Below is a small trained network, with its code and all its weights. Each question gives an input and a class and asks what happens when units are switched off, that is, made to give their printed mean instead of their output.

import numpy as np


def w(rows, s, z=0):
    codes = np.array(rows[::2]) - 128.0
    scale = np.full(codes.shape[1], s)
    scale[-1] = z or s
    return codes * scale


def norm(h):
    return h / np.sqrt((h * h).mean(-1, keepdims=True) + 1e-5)


def f(y):
    return y / 2 * (1 + np.tanh(0.7978845608 * (y + 0.044715 * y**3)))


def log_softmax(a):
    a = a - a.max(-1, keepdims=True)
    return a - np.log(np.exp(a).sum(-1, keepdims=True))


def net(x, mask):
    res = np.array(x, float).reshape(1, 5) / 4 @ E
    u = 0
    for l in range(3):
        y = f(norm(res) @ A[l][:, :-1].T + A[l][:, -1])
        res = res + np.where(mask[u : u + 16], y, B[l][:, -1]) @ B[l][:, :-1]
        u += 16
    return log_softmax(norm(res)[-1] @ U[:, :-1].T + U[:, -1])


A, B = {}, {}
E = w([
[49,174,143,139,187,67,167,152,57],'x0',
[119,151,175,25,86,88,93,6,105],'x1',
[180,115,172,140,155,208,47,142,3],'x2',
[150,122,135,119,135,116,135,137,129],'x3',
[115,109,132,114,136,132,124,137,132],'x4',
],0.0067)
A[0] = w([
[69,146,158,73,17,45,182,77,196,44],'0.n0',
[124,141,167,44,167,185,32,49,78,30],'0.n1',
[97,91,102,92,3,135,133,141,177,162],'0.n2',
[130,148,72,141,142,164,130,100,81,84],'0.n3',
[161,78,106,179,87,183,144,207,36,50],'0.n4',
[101,52,38,195,127,107,239,206,197,191],'0.n5',
[117,209,175,149,156,93,82,207,23,16],'0.n6',
[194,194,221,99,154,185,56,26,29,3],'0.n7',
[187,113,119,169,90,88,109,130,130,94],'0.n8',
[49,210,148,125,244,57,163,139,81,174],'0.n9',
[106,157,62,229,60,106,180,197,239,100],'0.n10',
[173,201,99,83,160,148,157,180,166,123],'0.n11',
[167,161,170,120,67,125,66,143,58,55],'0.n12',
[185,136,103,241,180,216,66,202,92,75],'0.n13',
[224,125,169,114,83,254,88,158,98,82],'0.n14',
[117,122,120,96,226,116,160,53,123,29],'0.n15',
],0.0045,0.0033)
B[0] = w([
[185,193,138,88,250,155,101,133,115,206],'0.n0',
[135,133,68,149,43,112,178,133,104,185],'0.n1',
[170,177,107,111,141,156,59,192,129,180],'0.n2',
[154,84,113,106,144,138,125,128,116,121],'0.n3',
[159,159,148,108,174,143,160,93,178,168],'0.n4',
[148,79,140,144,2,121,147,144,69,254],'0.n5',
[132,143,34,98,189,108,120,139,35,167],'0.n6',
[70,69,90,75,38,124,121,191,110,208],'0.n7',
[112,137,152,130,139,139,100,159,143,123],'0.n8',
[12,145,190,128,132,102,228,115,106,229],'0.n9',
[118,68,130,122,24,121,66,172,109,214],'0.n10',
[121,94,129,147,99,165,133,138,108,133],'0.n11',
[113,73,76,158,119,92,104,108,132,146],'0.n12',
[127,149,178,145,238,154,88,103,211,215],'0.n13',
[110,98,231,191,107,149,110,69,165,196],'0.n14',
[62,119,152,123,138,151,83,92,128,118],'0.n15',
],0.0052,0.005)
A[1] = w([
[196,125,81,88,143,109,81,48,233,69],'1.n0',
[103,138,115,197,214,115,195,173,101,56],'1.n1',
[112,98,144,182,103,120,217,133,133,2],'1.n2',
[111,180,159,112,124,109,159,104,88,69],'1.n3',
[177,140,73,107,109,114,158,105,190,102],'1.n4',
[133,183,106,51,140,80,137,100,166,124],'1.n5',
[168,171,144,106,161,148,45,117,217,123],'1.n6',
[95,150,96,155,255,145,153,163,88,31],'1.n7',
[75,126,160,132,204,121,181,55,147,125],'1.n8',
[105,123,91,168,127,146,132,164,183,92],'1.n9',
[166,70,92,125,48,187,84,141,132,96],'1.n10',
[157,138,145,140,192,104,180,107,151,73],'1.n11',
[99,81,140,205,206,145,115,115,128,113],'1.n12',
[136,132,46,87,71,123,132,95,173,121],'1.n13',
[86,135,128,209,65,113,191,219,216,112],'1.n14',
[87,35,139,189,150,105,154,73,91,102],'1.n15',
],0.0067,0.0045)
B[1] = w([
[129,184,109,120,149,192,152,224,2,202],'1.n0',
[147,178,104,56,100,192,143,165,130,187],'1.n1',
[111,150,135,134,118,92,179,149,91,132],'1.n2',
[135,94,115,164,130,124,115,113,148,151],'1.n3',
[147,90,121,107,163,183,111,146,97,152],'1.n4',
[128,205,160,151,203,160,126,123,164,191],'1.n5',
[76,112,74,146,141,114,174,157,83,212],'1.n6',
[190,192,95,30,104,174,50,130,136,179],'1.n7',
[187,115,125,155,94,156,74,113,198,185],'1.n8',
[142,110,155,105,155,89,99,104,119,133],'1.n9',
[154,145,125,115,113,88,78,123,210,253],'1.n10',
[138,155,152,144,75,120,90,106,134,126],'1.n11',
[187,180,180,139,166,136,119,171,107,174],'1.n12',
[162,174,132,150,148,161,69,191,125,189],'1.n13',
[113,110,108,56,105,101,143,69,75,233],'1.n14',
[176,151,100,111,117,137,182,155,131,163],'1.n15',
],0.0067,0.0046)
A[2] = w([
[140,121,131,139,112,133,96,61,58,135],'2.n0',
[76,81,149,129,121,128,137,147,93,37],'2.n1',
[170,167,106,146,131,121,154,181,175,114],'2.n2',
[112,99,115,108,139,158,105,101,89,99],'2.n3',
[94,132,144,128,147,113,132,54,110,151],'2.n4',
[95,177,154,128,168,117,174,81,198,20],'2.n5',
[178,165,137,109,203,186,130,152,137,162],'2.n6',
[111,92,134,133,184,130,90,90,96,151],'2.n7',
[141,83,162,193,190,160,146,133,155,57],'2.n8',
[90,70,103,136,148,62,140,105,30,36],'2.n9',
[158,95,71,122,96,64,142,144,254,5],'2.n10',
[175,85,150,133,108,116,98,136,148,184],'2.n11',
[101,129,122,102,136,118,113,128,103,123],'2.n12',
[148,98,144,214,227,151,112,131,219,29],'2.n13',
[136,123,164,118,115,173,132,103,87,119],'2.n14',
[116,129,147,113,222,113,166,112,156,163],'2.n15',
],0.0088,0.0023)
B[2] = w([
[160,84,112,116,91,122,161,156,175,154],'2.n0',
[111,170,140,119,122,97,160,146,103,143],'2.n1',
[89,107,110,81,123,139,123,87,71,162],'2.n2',
[139,115,98,150,124,105,161,164,160,140],'2.n3',
[134,128,146,165,136,69,167,161,189,147],'2.n4',
[169,97,187,132,175,68,86,82,183,161],'2.n5',
[112,186,91,157,212,185,135,162,101,255],'2.n6',
[69,111,114,111,90,100,211,110,146,135],'2.n7',
[105,128,90,211,159,126,157,66,103,150],'2.n8',
[81,162,148,151,90,107,254,207,50,179],'2.n9',
[181,143,98,67,130,169,39,83,165,174],'2.n10',
[117,101,100,144,123,111,69,65,132,189],'2.n11',
[150,127,107,182,140,137,173,161,133,148],'2.n12',
[55,53,210,229,93,71,244,41,96,176],'2.n13',
[127,113,57,87,110,107,124,128,161,152],'2.n14',
[190,104,134,97,94,115,46,140,209,165],'2.n15',
],0.0061,0.0063)
U = w([
[166,35,81,86,45,153,29,108,172,230],'0',
[147,189,86,95,214,220,109,183,85,198],'1',
[84,106,111,88,78,82,248,166,68,129],'2',
[120,147,187,114,194,64,127,79,240,37],'3',
[130,47,157,253,174,187,129,62,123,6],'4',
],0.012,0.0018)

Each question gives the input, the list of numbers given to net, and the class t.
The units are the neurons (one row each of A and B). Each row of codes is followed by its name. A weight is (code - 128) times the scale printed after its matrix; where a second scale follows, it is the last column's (A, B and U).
mask holds one flag per neuron, layer by layer. A switched-off neuron (its flag False) gives its mean, the last column of its row in B, instead of its output. The means were averaged over made-up inputs and are rounded, as every weight is.
A unit's drop is (log p(t) with every unit on - log p(t) with that unit switched off) / (log p(t) with every unit on - log p(t) with every unit switched off).
The circuit of an input: a set's keep is (log p(t) with only the set's units on - log p(t) with every unit switched off) / (log p(t) with every unit on - log p(t) with every unit switched off). Starting from the 12 units with the biggest drops (on a tie, the unit counted first), units are removed one at a time, each time the one whose removal leaves the highest keep (on an exact tie, the one counted first), for as long as the keep stays at least 0.8.
units of the circuit, in order: the units of the circuit, biggest drop first
top k neurons: the k neurons with the biggest drops, biggest first
k most important neurons of layer l: the k neurons of layer l with the biggest drops, biggest first
drop when u is switched off: that unit's drop, to one decimal
input [-6,1,-5,-6,-5], class 1: units of the circuit, in order	[1.n0]
input [-3,-8,0,5,-5], class 0: top 2 neurons	[0.n5; 0.n10]
input [0,3,3,-3,-4], class 0: top 2 neurons	[0.n9; 1.n10]
input [-3,-7,1,5,-6], class 4: units of the circuit, in order	[0.n13; 2.n13]
input [-6,5,0,-2,7], class 1: units of the circuit, in order	[0.n5; 1.n0]
input [-1,-7,-8,-6,-3], class 0: units of the circuit, in order	[0.n10; 2.n10]
input [1,1,-7,2,-5], class 3: 2 most important neurons of layer 2	[2.n5; 2.n6]
input [7,1,6,-1,5], class 2: top 2 neurons	[0.n7; 0.n0]
input [2,4,0,-5,-6], class 3: top 3 neurons	[0.n5; 0.n10; 1.n5]
input [-5,4,0,2,6], class 1: top 2 neurons	[0.n5; 1.n0]
input [3,1,-8,4,-3], class 3: top 2 neurons	[0.n0; 1.n5]
input [4,-8,0,8,4], class 2: top 3 neurons	[0.n5; 0.n0; 1.n14]
input [0,-5,0,0,-8], class 0: top 2 neurons	[0.n10; 0.n9]
input [1,7,3,1,-7], class 2: 2 most important neurons of layer 0	[0.n10; 0.n2]
input [-1,-5,6,1,7], class 4: top 2 neurons	[2.n13; 0.n14]
input [0,-4,1,2,4], class 4: top 2 neurons	[0.n13; 0.n9]
input [0,0,-4,2,-6], class 0: top 2 neurons	[0.n10; 0.n5]
input [2,1,3,2,-1], class 2: most important neuron of layer 0	[0.n7]
input [-7,1,-3,-6,3], class 1: drop when 1.n0 is switched off	0.4
input [4,8,6,-6,4], class 2: drop when 2.n15 is switched off	0.0
input [-5,2,-8,-4,1], class 1: top neuron	[0.n0]
input [-8,-5,1,2,6], class 4: drop when 2.n8 is switched off	0.1
